Small tables with named rows and columns. After each table, cells are looked up by row and column.

nelez:
        lum  lilop  nivazum  vab  parenu
lud      97     92       90  106     112
peroga   98     98       94  108     117
gom     104    119      125  126      93
ruri     68    113      127  100      24
bitin    65     91       93  148     112
legoz   110     83       71  137     166
pap      94     89       85   94     103
fugoda  135     89       83  149     195
ref      95     97       95  112     113

vab of bitin = 148
vab of peroga = 108
nivazum of fugoda = 83
nivazum of legoz = 71
parenu of pap = 103
parenu of legoz = 166
lilop of pap = 89
vab of fugoda = 149
lilop of lud = 92
parenu of fugoda = 195
lum of gom = 104
nivazum of bitin = 93
nivazum of ruri = 127
lum of pap = 94
vab of lud = 106
parenu of lud = 112
vab of gom = 126
lum of peroga = 98
nivazum of peroga = 94
Which row has the largest parenu? fugoda

fom:
	pag	besisel	moz	soge	betub	pezu	diton	mano	vok
paz	0.1	0.8	0.2	0.3	0.1	0.4	0.4	0.4	0.5
vogup	0.4	0.1	0.6	0.1	0.1	0.1	0.8	0.7	0.5
gezo	0.4	0.3	0.5	0.1	0.6	0.5	0.7	0.2	0.8
pida	0.3	0.3	0.5	0.1	0.1	0.4	0.1	0.5	0.6
supi	0.5	0.1	0.1	0.3	0.2	0.8	0.4	0.5	0.3

gezo, pag -> 0.4
paz, moz -> 0.2
vogup, diton -> 0.8
pida, betub -> 0.1
gezo, pezu -> 0.5
paz, besisel -> 0.8
vogup, betub -> 0.1
pida, pag -> 0.3
paz, pezu -> 0.4
pida, moz -> 0.5
supi, pezu -> 0.8
supi, betub -> 0.2
gezo, betub -> 0.6
Which row has the largest besisel? paz

lef:
columns: dip, nivivu, roz, mun, tomerop, bugis, susur, vom, nug, dit
fabap: [48, 51, 49, 56, 54, 70, 47, 47, 64, 55]
sotilik: [83, 55, 58, 46, 57, 75, 72, 54, 53, 48]
pizibug: [60, 46, 44, 60, 73, 59, 57, 51, 45, 49]
voti: [49, 51, 48, 59, 62, 60, 52, 44, 45, 45]
katovu: [38, 48, 37, 68, 64, 49, 53, 50, 50, 50]
kelora: [70, 53, 59, 59, 70, 71, 59, 47, 45, 55]
vod: [16, 44, 44, 42, 57, 4, 36, 47, 35, 30]
fepodaf: [46, 57, 54, 38, 7, 37, 88, 56, 96, 51]

kelora, nivivu: 53
voti, dip: 49
vod, bugis: 4
vod, roz: 44
voti, mun: 59
sotilik, bugis: 75
katovu, vom: 50
fabap, vom: 47
kelora, mun: 59
katovu, dip: 38
kelora, vom: 47
voti, tomerop: 62
fabap, nivivu: 51
kelora, tomerop: 70
kelora, dit: 55
vod, tomerop: 57
fepodaf, susur: 88
voti, nivivu: 51

makavir
|  | zoluza | pob | risukig |
|---|---|---|---|
| vobanep | 55 | 144 | 194 |
| ribud | 204 | 95 | 120 |
| zipaz | 134 | 81 | 132 |
| vak | 82 | 131 | 161 |
| bonevuf | 129 | 92 | 112 |
| zoramu | 129 | 88 | 110 |
| fudazog | 127 | 91 | 134 |
| nepak | 67 | 142 | 183 |
| fogava | 149 | 79 | 123 |
| kubatug | 116 | 99 | 130 |
| posuzu | 128 | 82 | 115 |
| belozop | 115 | 102 | 133 |
| sopov | 111 | 104 | 125 |
| metu | 117 | 96 | 123 |

kubatug, zoluza -> 116
belozop, pob -> 102
belozop, zoluza -> 115
posuzu, pob -> 82
vak, zoluza -> 82
nepak, risukig -> 183
zoramu, pob -> 88
Row with the largest pob: vobanep

Table mavi
fields: sezul, zato, naz, ruso, gur, zubi, mitef
nid: [39, 33, 44, 48, 48, 47, 52]
dalozu: [41, 11, 35, 49, 46, 49, 54]
momet: [15, 34, 48, 48, 49, 39, 51]
telu: [26, 65, 56, 48, 50, 42, 48]
fum: [47, 53, 51, 49, 49, 48, 49]
zeg: [33, 77, 61, 47, 52, 42, 47]
zuko: [42, 50, 51, 49, 49, 47, 49]

What is the sezul of zuko in mavi?
42
What is the ruso of dalozu in mavi?
49
What is the zato of fum in mavi?
53
What is the sezul of fum in mavi?
47
What is the sezul of telu in mavi?
26
What is the gur of nid in mavi?
48
What is the sezul of dalozu in mavi?
41
What is the ruso of nid in mavi?
48
What is the mitef of dalozu in mavi?
54
What is the mitef of telu in mavi?
48
What is the naz of telu in mavi?
56
What is the zato of telu in mavi?
65
What is the ruso of momet in mavi?
48
What is the gur of fum in mavi?
49
What is the zato of zuko in mavi?
50
Row with the largest zubi: dalozu

lil =
        vomolop   gik   nub  gabovoz  milin   git  mobero  solev  funag
dab        5898  5432  6014     8360   7000  5528    4651   6980   5705
doka       4639  5091  2311     8383   6273  3075    4314   7087   5413
tar        5128  5541  6043     8686   7475  7242    4890   7559   5288
mege       5879  4953  4708     1565   4692  5021    5467   4795   5202
fetiro     7520  4664  9947     8484   1417  7282    7851   3077   3547

solev of dab is 6980
mobero of tar is 4890
gabovoz of doka is 8383
funag of tar is 5288
vomolop of fetiro is 7520
gabovoz of tar is 8686
gik of dab is 5432
Which row has the largest gik? tar

Table vudepa
,vub,lonasa,kip,palazi
fitov,192,250,149,166
ketusut,111,81,88,164
vafo,133,137,109,129
nolotib,128,119,143,143
sadup,166,184,137,119
lapid,100,105,203,106
bokofun,100,149,199,43
nev,160,201,147,245
dav,119,163,127,111
lokavad,108,126,89,96
vado,199,2,99,55
kulup,111,142,134,48
lurasil,202,177,145,94
lisasi,123,134,120,130

What is the vub of lurasil in vudepa? 202
What is the vub of vado in vudepa? 199
What is the lonasa of fitov in vudepa? 250
What is the kip of fitov in vudepa? 149
What is the lonasa of vado in vudepa? 2
What is the palazi of kulup in vudepa? 48
What is the palazi of lisasi in vudepa? 130
What is the kip of lokavad in vudepa? 89
What is the vub of dav in vudepa? 119
What is the palazi of lapid in vudepa? 106
What is the kip of ketusut in vudepa? 88
What is the vub of lapid in vudepa? 100
What is the lonasa of vafo in vudepa? 137
What is the palazi of lurasil in vudepa? 94
What is the palazi of fitov in vudepa? 166
What is the lonasa of nolotib in vudepa? 119

roridam =
|  | mus | rud | lop |
|---|---|---|---|
| nel | 162 | 177 | 176 |
| rogi | 187 | 143 | 153 |
| pofu | 59 | 148 | 135 |
| nunor | 225 | 163 | 159 |
| mem | 187 | 140 | 156 |
| fedusa | 226 | 170 | 156 |
| gudemag | 196 | 145 | 207 |

nel, rud: 177
nunor, rud: 163
nunor, lop: 159
mem, lop: 156
mem, mus: 187
pofu, rud: 148
pofu, mus: 59
rogi, mus: 187
gudemag, rud: 145
fedusa, rud: 170
pofu, lop: 135
fedusa, mus: 226
Which row has the largest rud? nel

romavu:
        podo  vam  suk  femo
zuko     159   90  120   137
zubesu   152  149  158    82
sonita   162  138  171    61
ril      147  238  221   150

zubesu, podo => 152
zubesu, suk => 158
ril, vam => 238
zuko, podo => 159
sonita, podo => 162
ril, femo => 150
zubesu, vam => 149
sonita, vam => 138
zubesu, femo => 82
sonita, femo => 61
zuko, suk => 120
zuko, femo => 137
zuko, vam => 90
ril, suk => 221
ril, podo => 147
sonita, suk => 171

bas.tsv
	nubeke	sugut	nif	gubok	luk	niluz
lobiv	0.2	0.4	0.3	0.4	0.3	0.4
rosezuk	0.4	0.4	0.3	0.4	0.3	0.9
rul	0.4	0.4	0.3	0.4	0.3	0.6
geso	0.6	0.4	0.3	0.4	0.3	0.4

niluz of rosezuk is 0.9
luk of rosezuk is 0.3
sugut of geso is 0.4
nubeke of geso is 0.6
gubok of geso is 0.4
nif of lobiv is 0.3
sugut of rosezuk is 0.4
gubok of rosezuk is 0.4
nubeke of lobiv is 0.2
nubeke of rul is 0.4
luk of rul is 0.3
sugut of lobiv is 0.4
luk of geso is 0.3
luk of lobiv is 0.3
niluz of geso is 0.4
sugut of rul is 0.4
Row with the largest nubeke: geso

Table fiz
|  | rolera | pulu | nem | vilaga | sefemiz |
|---|---|---|---|---|---|
| lufak | 139 | 150 | 128 | 124 | 114 |
| goz | 162 | 92 | 110 | 136 | 141 |
| zal | 164 | 46 | 156 | 130 | 180 |
| mog | 128 | 56 | 133 | 123 | 166 |
| fama | 119 | 123 | 87 | 150 | 102 |
| tep | 108 | 142 | 96 | 140 | 96 |
| sen | 114 | 208 | 95 | 147 | 58 |
| fisakor | 96 | 123 | 99 | 132 | 109 |
| zet | 182 | 161 | 66 | 121 | 104 |

vilaga of mog = 123
nem of sen = 95
sefemiz of lufak = 114
nem of mog = 133
nem of lufak = 128
sefemiz of sen = 58
sefemiz of fama = 102
Which row has the largest sefemiz? zal

fosirur:
	vagod	sel	vebop	bove	dur	lat
vum	37	45	55	44	37	38
tosite	39	39	39	39	39	39
zunum	69	61	88	3	27	18
tus	39	42	45	34	42	41
tad	34	50	77	62	18	35
kek	39	39	39	39	39	39
borimo	27	129	84	100	87	45
kurer	17	141	20	116	116	72
puti	28	52	76	54	53	46
dubataf	30	145	10	91	148	108
pup	21	62	201	86	29	27
zop	39	40	48	40	39	38

What is the bove of vum in fosirur?
44
What is the vagod of tus in fosirur?
39
What is the bove of zunum in fosirur?
3
What is the lat of vum in fosirur?
38
What is the sel of tosite in fosirur?
39
What is the vagod of vum in fosirur?
37
What is the sel of zop in fosirur?
40
What is the vebop of kurer in fosirur?
20
What is the lat of tosite in fosirur?
39
What is the dur of puti in fosirur?
53
What is the sel of tus in fosirur?
42
What is the lat of zop in fosirur?
38
What is the vebop of kek in fosirur?
39
Row with the largest lat: dubataf

